In the rows, 128 means zero.
Each row is followed by its group and then its class within the group.
[121 155 138 138 113 245 171 198 133 148 142 122 115 125 143  46 121  71
 105 121 172 130 144 181  62 191 115 127 111 138 114] : q54/Q258
[123 119 119 156 129 160 164 152 123 229 155 157 132 114 110  72 105 128
 113 138 125 138 136 137 107 138 113 135 150 149 124] : q54/Q258
[124 136 155 117 103 100 148 125 109 123 104 127 109 125 125 133 130 146
 144 147 109 113  95 105 164 128 113 143 130 101 170] : q582/Q89
[136 113 123 139 103 136 156 130 121 131 112 147 114 115 123 113 113 125
 139 150 123 131 146 133 106 126 135 138 127 134 132] : q54/Q258
[133 146 118 126 186 136 159 104 117 157  92  94 120 115 163 157 112 173
 142 125 126 128 147 123 147 120 161 109 153 127 120] : Q195/Q665
[151 110 137 117 189 146 160 132 117 124 116 117 134 111 113 187 100 181
 132 149 139 118 145 113 126 118 142 123 134 196 124] : Q195/Q665
[ 73 153 130 150 106 196 151 149 161 125 126 113 133 120 133  88 115 112
 115 142 154 126 145 130  92 164  94  79 133 142 113] : q54/q960
[135  69 181 106  84 151 230 181  71 170 124 124 146 120 111 129  75 139
  92 157 147 146 133 148 135 154  78 126 101 125 128] : q54/Q258
[139 130 128 142 128 145 131 114 128 127 125 132 139 115 119 123 118 116
 133 148 111 119 128 125 114 133 102 140 138 142 119] : q54/q960
[127 140 118 135 128 118 141 123 135 128 123 119 147 141 135 118 100 133
 125 144 112 114 126 154  98 131 128 146 143 131 122] : q54/q960
[142 113 150 141 115 111 115 124 118 108 113 126 145 148 131 137 129 133
 124 146 144 118 108 123 119 115 113 104 124 129 122] : q582/Q89
[129 163  75 131 212 100 128  68 138 136  91 145  84 137 136 153 123 128
 152 123 114 110 149  83 155  99 148 143 236 115 145] : Q195/Q665
[117  91 162 126 103 122 153 150 131 131 112 130 118 117 129 148 110 168
 147 129 129 123 111  96 145 140  91 120 120 140 124] : q582/q685
[136 146 138 147  96 119 125 126  95 137 112 109 136 160 130 124 133 141
 141 109 127 128 124 104 145 125 125 132 132 125 129] : q582/Q89
[112 130 166 130 120 126 165 122  91 146 125 109 151 164 109 139 131 171
 120 140 132 110 114 130 132 154 107 107 122 149 116] : q582/Q89
[107 109 179 145 120 123 182 134  93 140 112 121 161 102 117 128 116 168
  84 161 116 138 104 128 108 138  71 148 144 148 127] : q54/q960
[116 101 119 138 143 161 140 120 133 138 112  96 148 142 140 146 112 149
 144 114 144 119 136 125 141 135 113 103 126 134 125] : Q195/Q665
[114 117 117 111 176  86 139  91 127 114  96 127 121 132 132 174 114 160
 138 114 106 103 131  90 146  94 155 135 159 115 125] : Q195/Q665
[136  95 101 128 134  23  98  53 106 141  41 197 101 114 112 154 134 141
  95 143  55 130 129  79 153  77 138 173 163 116 152] : q54/Q258
[131 122 134 150 117 136 183 136 117 141 106 142 138  81 113 116 117 135
  94 172 114 130 128 136 120 144 116 137 132 153 135] : q54/Q258
[113 172 139 139  93 118 125 118 130 126 124 141 124 120 178 109 133 138
 150 141 107 117 111 125 123 134 118 149 119 144 122] : q582/Q89
[116 184 154 154  95 118 128 115 117 125 132 149 121 150 143  94 174 137
 147 138 104 118 109 109 112 143 107 167 106 126  96] : q582/q685
[ 67 153 171 129 107 164 154 136 109 139 142 124 133 135 131 102 123 158
 147 115 130 118  90 117 115 157  88 142 118 136 129] : q582/q685
[134  98 130 131 138 217 211 134 117 157 145  71 131 111 105 107 111 131
 147 132 173 138 153 153 101 163  92 115 128 144 122] : Q195/Q997
[138  90 152 123 115 117 175 122  97 127 114 137 164 131  98 144 120 170
 115 150 116 130 114 119  84 129 137 146 135 134 145] : q54/q960
[125 138  86 129 171 116 142 103 107 147 119 143  85 158 119 128 129 118
 152 122 123 116 129 109 140 116 164 144 144 109 123] : Q195/Q997
[155 136 144 131 117  85 115  95  77 132 114 151 142 139 109 146 128 133
 156 170  86 133 102  90 136 129 127 158 145 142 123] : q582/Q89
[142 164 143 143 127 153 143 148  80 127 132 132 120 140 122 104 127 126
 127 139 141 122 126 132 107 136 114 113 111 112 111] : q582/Q89
[123 153 142 136  95 153 173 149 109 131 131 138 148 164 137 104 104 140
 121 122 153 120 132 133 129 148 118 128 121 141 126] : q582/Q89
[138 133 152 136  93 252 170 213 115 158 161  88 154 130 119  87 110  94
  94 140 206 137 131 194  76 171 118  96 103 142  85] : q54/q960
[140 117 103 127 178 184 186 147 101 145 120 129 123  97 125 125 116 140
 149 136 137 132 152 131 124 128 151 147 106 139 116] : Q195/Q997
[122  94  86 136 169 123 154  84  86 131 114 117 122 151 143 157 129 187
 146 118 129 131 165 108 145 107 125 143 163 125 120] : Q195/Q997
[139 109 108 139 115 207 177 155 128 148 141 158 121 126  87  93 109 101
 108 122 143 120 129 159  82 148 136 145 132 129 121] : q54/Q258
[132 128 156 134  92 155 162 131 124 132 122 121 157 135 115 142 102 149
 101 146 160 120 139 149 132 149  79 145 129 143 125] : q54/q960
[133  96 142 147 115 208 183 169  96 128 132 125 150  99 125  94 105  91
 100 152 171 146 154 145 123 137 117 160 129 142 122] : q54/Q258
[135 155 101 143 165 157 174 148 160 175 135 116 123 120 131 126 120 138
 160 143 135 110 145 127 115 141 115 181 150 124 113] : Q195/Q997
